[25,19,2,21,-39,3,6,-16,23,-2,32,-13,-21,14,22,-1,3,16,28,7,0,-8,-42,-21,25,2,-30,13,-5,-31,-8,8,-28,1,-21,-13,-23,28,26,-37,-18,-12,-15,-10,9,-16,30,1] : zarod
[5,11,5,-25,-8,4,6,10,18,11,-17,-22,14,-31,-23,45,-23,1,-33,34,-15,2,0,30,11,-31,19,-20,-11,11,-4,24,-31,11,20,30,6,-31,3,23,-6,-19,29,5,12,40,-23,0] : dip
[20,28,7,22,-36,-9,-2,-9,16,2,38,9,-14,12,23,-4,13,16,30,1,-2,-1,-36,-9,28,-28,-28,10,-6,-44,-3,20,-16,9,-26,-19,-22,21,29,-34,-14,-7,-8,-9,-1,-31,-28,5] : kat
[13,28,13,-3,-31,-18,-3,10,22,-29,18,7,10,-14,-5,29,23,15,-9,26,-21,6,-21,33,11,13,-1,-12,-19,-37,0,50,-25,26,-9,7,-7,41,28,-30,-11,-12,27,3,1,-3,8,8] : duf
[-3,-35,-19,1,21,30,11,-17,-8,21,-20,-19,-17,15,5,-21,-30,-13,6,-15,19,-12,11,-42,-15,-12,-6,13,23,45,-4,-54,5,-30,15,-1,3,-30,-26,-6,5,2,-29,-3,13,15,-5,-12] : tonop
[-3,-35,-19,1,21,30,11,-17,-8,21,-20,-19,-17,15,5,-21,-30,-13,6,-15,19,-12,11,-42,-15,-12,-6,13,23,45,-4,-54,5,-30,15,-1,3,-30,13,-6,5,21,0,1,-26,-53,8,12] : kina
[20,-25,-15,10,-14,38,21,-22,24,-5,-10,-3,-27,11,2,12,-31,2,3,16,8,-14,-25,-40,-11,-2,-16,5,16,29,-17,-34,-42,-27,15,13,-11,18,-6,-21,-12,-22,-19,-8,29,36,8,-9] : kam
places dip: [11] -> 2 10 25 30 34
places dip: [-31] -> 14 26 33 38
places kat: [-28] -> 26 27 47

[23,52,-22,-10,-40,2] : roki
[-2,-10,-56,30,-35,-3] : Fuba
[23,9,-40,-14,-40,3] : Sim
[-8,-10,-56,30,-35,-3] : Fid
[-11,-11,3,-14,-14,-11] : Zafet
[51,-2,-2,-2,51,-2] : Zalid
[6,-14,-3,-3,-3,-4] : lum
[-8,1,13,6,-2,4] : kizo
[6,-10,-56,30,-35,-3] : gepof
places lum: [-3] -> 3 4 5
places Zalid: [51] -> 1 5
places Zafet: [-11] -> 1 2 6
places Sim: [3] -> 6

[16,8,-8,19,0,4] = gaz
[13,13,5,13,13,0] = dap
[-1,-1,-1,-1,-1,-19] = Nutev
places dap: [13] -> 1 2 4 5
places Nutev: [-19] -> 6
places gaz: [0] -> 5
places Nutev: [-1] -> 1 2 3 4 5
places gaz: [8] -> 2
places dap: [5] -> 3

[-26,-30,-7,-52,-1,19,-5,18,2,16,40,-39,0,-2,8,20,15,6,-21,-3,7,26,4,-47,-41,6,6,-21,-6,-2,40,-33,-4,12,10,-18,-12,27,11,-8,-10,11,10,-43,-9,10,10,-19,39,-43] : losez
[4,1,0,-2,2,-7,-3,-8,2,6,1,-2,7,-1,8,0,9,-8,-3,7,3,2,-3,1,-7,-3,2,2,6,2,9,-3,1,-13,-4,5,-6,-4,-7,-8,-3,11,-1,-17,5,6,-2,0,2,2] : zadin
[-6,4,-4,-4,2,3,2,-4,-5,7,-1,2,-3,1,3,-4,0,-3,-14,-4,-1,4,-4,7,2,-3,0,1,5,1,3,-2,1,4,2,0,3,-1,-4,-1,-1,-4,14,-8,-1,-9,6,2,1,-1] : moga
places losez: [15] -> 17
places moga: [3] -> 6 15 31 37
places moga: [-4] -> 3 4 8 16 20 23 39 42
places losez: [-5] -> 7
places losez: [11] -> 39 42
places zadin: [1] -> 2 11 24 33

[-8,0,42,-16,-9,-14,9,6,27,-18,14,-14,-43,9,-27,14,-28,20,0,10,-19,-11,-11,-11,-8,-4,-11,-15,-18,-2,25,-5,1,4,-9,1,16,15,6,-9,8,-1] : vegal
[-8,0,42,-16,7,-14,9,6,27,-18,14,-14,-43,-5,-27,14,-28,20,0,10,-19,-21,-3,-11,-8,-4,-11,-15,-18,-2,25,-5,1,4,-1,1,16,-11,6,6,8,-1] : mepum
[-7,13,18,-7,-4,9,6,-14,8,17,-7,-5,-10,-4,-7,-4,2,-9,2,-2,-10,2,-15,17,4,-1,-1,5,-10,-1,13,-13,-5,-4,13,6,19,14,-4,-12,6,-3] : sideb
[-3,9,8,-5,0,5,-3,0,-6,3,-8,-4,-5,6,0,-3,2,1,-4,-2,-9,2,9,-1,4,5,-7,-5,-6,-6,8,-1,7,5,1,2,0,5,-4,1,-1,8] : lut
places mepum: [-11] -> 24 27 38
places sideb: [19] -> 37
places vegal: [-9] -> 5 35 40
places sideb: [8] -> 9

[14,-36,11,13,-11,-27,-10,2,6] = ral
[-15,12,27,-6,-29,11,-24,-26,-2] = Zami
[20,13,4,-21,2,0,-13,14,0] = kef
[19,-31,-3,10,-3,-26,2,8,-5] = nepup
[15,-5,-1,-4,6,-25,-8,-18,-18] = fifo
[18,-40,-12,25,20,-29,12,13,-33] = tipal
[15,-7,7,-13,3,-20,-17,-8,-12] = vob
[2,17,-24,19,-10,16,-11,-15,-29] = suru
[-8,-8,12,14,12,6,-29,-9,23] = lal
[28,5,6,-5,5,6,22,10,-12] = fizo
[-17,14,19,-11,14,19,-11,19,0] = fusu
places fusu: [19] -> 3 6 8
places lal: [12] -> 3 5
places fusu: [-11] -> 4 7

[24,4,5,26,-20] = Nofeg
[5,27,7,7,-9] = Tede
[0,2,33,-9,-7] = loko
[2,-13,2,43,-16] = Zuso
[-16,-1,-17,-22,28] = fotof
[13,13,-18,13,5] = fupe
[-21,-14,32,-8,4] = gulo
[-12,-5,-5,3,6] = Kupum
[5,10,-4,-3,1] = lere
[-5,14,-8,22,3] = ziv
places Tede: [27] -> 2
places Kupum: [6] -> 5
places fupe: [13] -> 1 2 4

[-27,13,-27,11,11,-33,11] -> Tik
[-27,-33,32,-9,32,-33,-33] -> Puda
[33,-1,32,-9,9,-33,-16] -> tuv
places Puda: [32] -> 3 5
places Tik: [11] -> 4 5 7
places Tik: [-27] -> 1 3

[-13,-11,-8,21,-9,12,-10,-22,6,14,3,-25,-12,21,16,9,16,27,-13,21,7,5,6,1,-32,18,-5,5,21,-22,7,10,-14,21,6,-3,6,6,5,6,-1,-3,-6,2,-14,20,22] -> safo
[-13,-14,-8,21,-16,12,-10,-22,-16,14,3,-25,-12,-18,16,9,16,27,-13,-20,7,-20,-21,1,-13,18,-5,5,21,-22,7,10,-14,0,6,-3,6,6,5,-9,-1,-3,-6,2,-14,20,6] -> tado
[-13,-11,-8,21,-9,12,-10,-22,-16,14,3,-22,-12,-18,16,9,16,27,-13,-20,7,-20,6,1,-13,18,-5,-3,21,-22,7,10,-14,0,6,-3,6,5,3,3,-3,18,-3,-12,-24,22,8] -> Sudil
[-13,-11,-8,21,-9,12,-10,27,-16,-14,3,27,-12,-18,16,9,16,27,-13,-20,-1,-20,6,1,-13,18,-5,5,21,-22,7,-13,-14,0,6,-3,6,6,5,-9,-1,20,-6,28,-1,-1,6] -> gup
places Sudil: [-13] -> 1 19 25
places safo: [6] -> 9 23 35 37 38 40
places gup: [27] -> 8 12 18
places safo: [21] -> 4 14 20 29 34
places Sudil: [-3] -> 28 36 41 43
places gup: [-1] -> 21 41 45 46
places gup: [-13] -> 1 19 25 32

[15,-8,6,6,6,-4,6]  sebu
[-17,5,5,-17,14,-17,-17]  gis
[15,-5,15,15,15,-5,15]  gurel
[7,-14,11,-51,-6,29,-18]  lusi
places sebu: [-4] -> 6
places gis: [-17] -> 1 4 6 7
places sebu: [6] -> 3 4 5 7
places lusi: [-18] -> 7
places gis: [5] -> 2 3
places gurel: [-5] -> 2 6
places gurel: [15] -> 1 3 4 5 7

[-18,27,21,20,27] : Suruv
[-18,-18,21,21,-17] : noz
[-19,21,-41,-46,-1] : tekop
places noz: [-18] -> 1 2
places Suruv: [-18] -> 1
places tekop: [21] -> 2
places tekop: [-46] -> 4
places Suruv: [21] -> 3
places Suruv: [27] -> 2 5
places noz: [-17] -> 5

[19,36,45,48,48,48,49,50,48,48,48,48] -> Lag
[2,7,19,37,45,48,49,48,48,49,49,49] -> Narop
[0,1,11,11,49,11,46,48,49,49,49,49] -> mipi
[35,0,1,3,11,25,40,46,49,49,10,49] -> rifof
places mipi: [11] -> 3 4 6
places mipi: [49] -> 5 9 10 11 12
places Lag: [36] -> 2

[0,0,18,0,0]  Mupob
[22,42,-46,-10,-22]  ged
[-1,0,18,-17,10]  Nebo
[39,0,18,-17,21]  Zolit
places Mupob: [0] -> 1 2 4 5
places Zolit: [21] -> 5

[5,5,-7,5,-7,-7,-7] = zin
[6,33,33,6,-10,33,6] = vit
[-3,4,34,-11,-19,6,2] = kofin
places zin: [-7] -> 3 5 6 7
places vit: [33] -> 2 3 6
places zin: [5] -> 1 2 4
places kofin: [4] -> 2
places vit: [-10] -> 5

[28,-5,-24,-7,-24,-24,-24] -> semap
[12,-9,2,-9,11,-5,-5] -> Lekag
[-2,7,5,21,-22,-33,-23] -> bolet
[28,-5,6,-30,17,-31,4] -> Pasi
[9,-13,-17,-8,-5,13,-15] -> fet
[-9,-8,-9,-9,6,-7,-7] -> fefov
[-11,-1,-11,27,-1,14,-5] -> Kaso
[0,-26,53,17,-25,-26,7] -> Duti
[-14,8,37,-9,17,-25,22] -> Rud
[-19,10,-6,18,0,25,23] -> pova
[-13,3,-2,-14,18,44,25] -> lop
places Lekag: [11] -> 5
places fefov: [-9] -> 1 3 4
places Duti: [-26] -> 2 6
places Kaso: [-1] -> 2 5
places semap: [-24] -> 3 5 6 7

[7,-18,20,20,-18,-30,20,-22,20,20] = ran
[21,-43,20,20,-18,-30,3,51,-7,20] = Pomet
[12,-24,-35,51,19,-11,-35,-35,-9,52] = dasi
places dasi: [51] -> 4
places ran: [20] -> 3 4 7 9 10
places ran: [7] -> 1
places Pomet: [20] -> 3 4 10
places dasi: [52] -> 10

[-6,13,18,-27,7,5,-9,-12,7,-10,-11,5,17,1,5,-7] -> Gofe
[56,-25,-25,-25,9,-4,6,-8,-6,18,14,-8,-3,-6,-16,22] -> suz
[51,3,-2,-7,25,-2,4,17,11,-2,-38,3,1,-13,-2,16] -> mufu
[-4,5,17,-18,-25,-11,4,4,1,4,-25,5,5,17,-9,1] -> kipi
[9,1,-19,-8,11,-4,-6,-39,14,-1,38,2,4,-15,-15,-3] -> Gep
places suz: [-8] -> 8 12
places mufu: [-2] -> 3 6 10 15
places kipi: [4] -> 7 8 10
places mufu: [-38] -> 11
places kipi: [17] -> 3 14
places mufu: [3] -> 2 12
places Gofe: [5] -> 6 12 15

[20,-1,-2,-11] -> Migad
[-21,-1,-1,-1] -> reku
[20,4,7,-11] -> vamiv
[-1,15,15,-1] -> das
[-21,15,-1,-11] -> riduv
[-41,7,-4,-42] -> detam
places das: [15] -> 2 3
places detam: [7] -> 2
places reku: [-1] -> 2 3 4
places detam: [-4] -> 3

[5,-6,18,-15,-4,17,2,-5,-1,1,1,8,-19,-18,10,-7,-2,8,-9,-2,-1,4,1,-15,-40,16,-2,-14,-36,-16,23,-16,29,33,17,-42] : dak
[5,-6,18,-15,-4,17,2,-5,-1,1,1,8,-19,-18,10,-7,-2,8,-9,-2,-1,4,1,-15,-3,-7,-13,-10,5,-10,-14,15,-5,13,-11,0] : Pape
[-10,-19,4,-3,-15,23,-5,8,-1,10,-17,-2,-11,-12,6,-8,0,13,-12,9,-17,7,-24,-24,-17,-15,3,4,16,3,-14,7,-17,14,3,-19] : dek
[7,-2,14,-23,-7,21,-4,-2,7,-7,-5,-21,-16,-11,8,-8,1,9,-9,-6,4,1,1,-12,-15,-6,-8,-20,14,-2,-20,5,-5,14,-7,7] : lafu
[7,-2,14,-23,-7,21,-4,-2,7,-7,-5,8,-16,-11,8,-8,1,9,-9,-6,4,1,0,-13,5,-8,-9,1,-8,-12,-15,18,-3,9,-3,-18] : ginuf
places lafu: [-20] -> 28 31
places dek: [-19] -> 2 36
places dek: [-17] -> 11 21 25 33

[-41,-5,-2,-10,10,18,-4,-11,-11]  misos
[-6,-2,-6,8,25,11,-21,11,18]  beba
[17,7,7,10,20,7,10,7,12]  bav
[17,7,28,10,-7,4,-9,-14,29]  Rubiv
places misos: [-2] -> 3
places bav: [10] -> 4 7
places beba: [-2] -> 2
places misos: [10] -> 5
places beba: [-6] -> 1 3

[8,-8,7,-7,3,14,12,16,7,8] = Gibu
[22,-10,-9,4,-11,-9,-13,-1,20,36] = bop
[-7,0,-10,10,17,-13,-12,-11,-2,35] = nal
[-14,0,-8,19,-2,-11,-18,-12,-5,43] = tes
[-9,-1,10,-7,-1,18,18,11,18,18] = lano
places lano: [-1] -> 2 5
places lano: [18] -> 6 7 9 10

[-23,31,31,-49,-12,31]  vup
[-50,36,-50,-50,-19,-50]  Dutav
[40,40,26,26,40,26]  feg
[-31,8,33,31,17,46]  mib
[-53,32,-4,41,-34,43]  godi
[26,-2,-37,4,-7,8]  dom
[-14,-24,34,16,6,-14]  bovu
[22,-13,-9,-21,22,0]  Ger
[12,-5,15,29,27,-16]  tupod
[-11,-39,17,-3,-52,-6]  Nilaf
[-15,26,-49,-49,-49,21]  Dalo
[9,-13,-6,-18,-6,-13]  Zipi
places vup: [31] -> 2 3 6
places feg: [26] -> 3 4 6
places Dalo: [-49] -> 3 4 5
places Dutav: [-50] -> 1 3 4 6
places Zipi: [-6] -> 3 5
places Zipi: [-18] -> 4
places Ger: [22] -> 1 5

[-6,23,-3,17,17,9,19,17,24,-13,9] -> pobig
[23,37,14,13,-34,-17,-34,5,-4,21,30] -> Tib
[-6,-3,-23,-20,-19,-10,-4,14,-5,40,-11] -> Zemun
[23,30,30,-11,24,-11,-11,-11,-7,-10,30] -> mis
[-13,17,18,34,27,-7,13,-6,19,-24,-2] -> kavu
[36,28,2,-1,-14,-23,-21,-23,1,27,-14] -> pel
[-23,3,0,-8,21,8,-18,-2,25,1,-26] -> nom
places pobig: [17] -> 4 5 8
places mis: [-11] -> 4 6 7 8
places pel: [-14] -> 5 11
places mis: [24] -> 5
places pobig: [9] -> 6 11
places Tib: [-4] -> 9

[29,4,16,41,-30]  fudug
[-18,13,38,6,-10]  kela
[2,27,1,2,2]  subod
[-16,3,26,-16,50]  rasul
[14,4,16,-11,36]  sak
[28,28,28,28,28]  Lubi
places rasul: [3] -> 2
places Lubi: [28] -> 1 2 3 4 5
places subod: [1] -> 3
places subod: [2] -> 1 4 5
places fudug: [41] -> 4

[-18,-3,-1,-13,-2,-3,-3,-12,-4,3,-18,-3,0,1,-20,-10,-3,0,4,13,-18,6,-18,-5,-32,-1,0,0,6,10,13,11]  Foto
[-2,-31,-4,-2,-3,-2,4,0,5,-7,14,-1,10,0,-2,-7,-2,2,6,13,-3,-2,0,3,-7,-7,-2,-5,-7,7,21,9]  ziz
[9,30,7,11,2,9,8,10,11,-11,1,11,-14,-3,11,-1,5,-2,3,-5,1,-12,2,11,5,1,1,1,-2,-7,11,-2]  fel
[11,-3,1,-15,20,-20,-3,0,1,-5,5,-1,7,10,7,-14,-5,3,-6,-13,6,2,16,12,21,-6,6,-4,-19,3,13,12]  vimo
[-25,-14,9,17,27,3,0,6,-11,2,-5,1,2,-1,38,-4,12,-2,-1,12,37,14,1,-7,-3,5,-23,2,21,2,5,-14]  Voful
[12,-14,9,0,27,12,0,6,-11,2,-5,1,2,-1,38,-4,12,-4,-7,-4,-1,3,-4,-3,-13,-8,9,-4,-18,-4,-24,1]  Bafa
[-32,-16,0,12,9,-6,-7,-9,-1,-4,11,4,0,0,6,-9,1,3,2,3,0,3,-1,10,-15,2,-11,-5,6,-4,8,19]  nesol
places fel: [1] -> 11 21 26 27 28
places fel: [11] -> 4 9 12 15 24 31
places ziz: [-2] -> 1 4 6 15 17 22 27
places Bafa: [-3] -> 24
places Bafa: [0] -> 4 7
places Bafa: [-24] -> 31
places Bafa: [-4] -> 16 18 20 23 28 30

[-14,2,4,2,-10,23,-10,4,0,-14,-12,-11,4,-10,-10,-12] : sivo
[8,0,32,6,8,-15,-14,1,-20,-9,-6,-6,-2,5,-11,-12] : reko
[-4,0,-13,6,-3,5,27,-4,12,-16,-15,-31,-26,15,29,-26] : Misi
[-4,0,-13,6,-3,5,27,-4,12,-16,26,-12,-19,19,3,7] : kizi
places sivo: [-10] -> 5 7 14 15
places sivo: [4] -> 3 8 13

[16,-5,-18,-10,-37,-36,18,-7,12,-25,14,26,-8,-12,29,-21,-4,30,7,14,4,-13,38,-19,13,-15] -> Fal
[16,18,-18,13,13,-36,18,-7,12,-14,-8,13,-8,-12,-8,-14,-5,18,-8,-21,-3,0,13,-6,-8,38] -> Bekis
[-20,9,15,-2,-23,46,-18,12,32,12,-16,-23,18,29,-28,32,-5,-37,-7,-5,-19,32,-43,2,-22,32] -> Bib
places Bib: [-5] -> 17 20
places Bib: [32] -> 9 16 22 26
places Bekis: [-8] -> 11 13 15 19 25
places Bekis: [-36] -> 6
places Bekis: [-5] -> 17
places Bekis: [13] -> 4 5 12 23

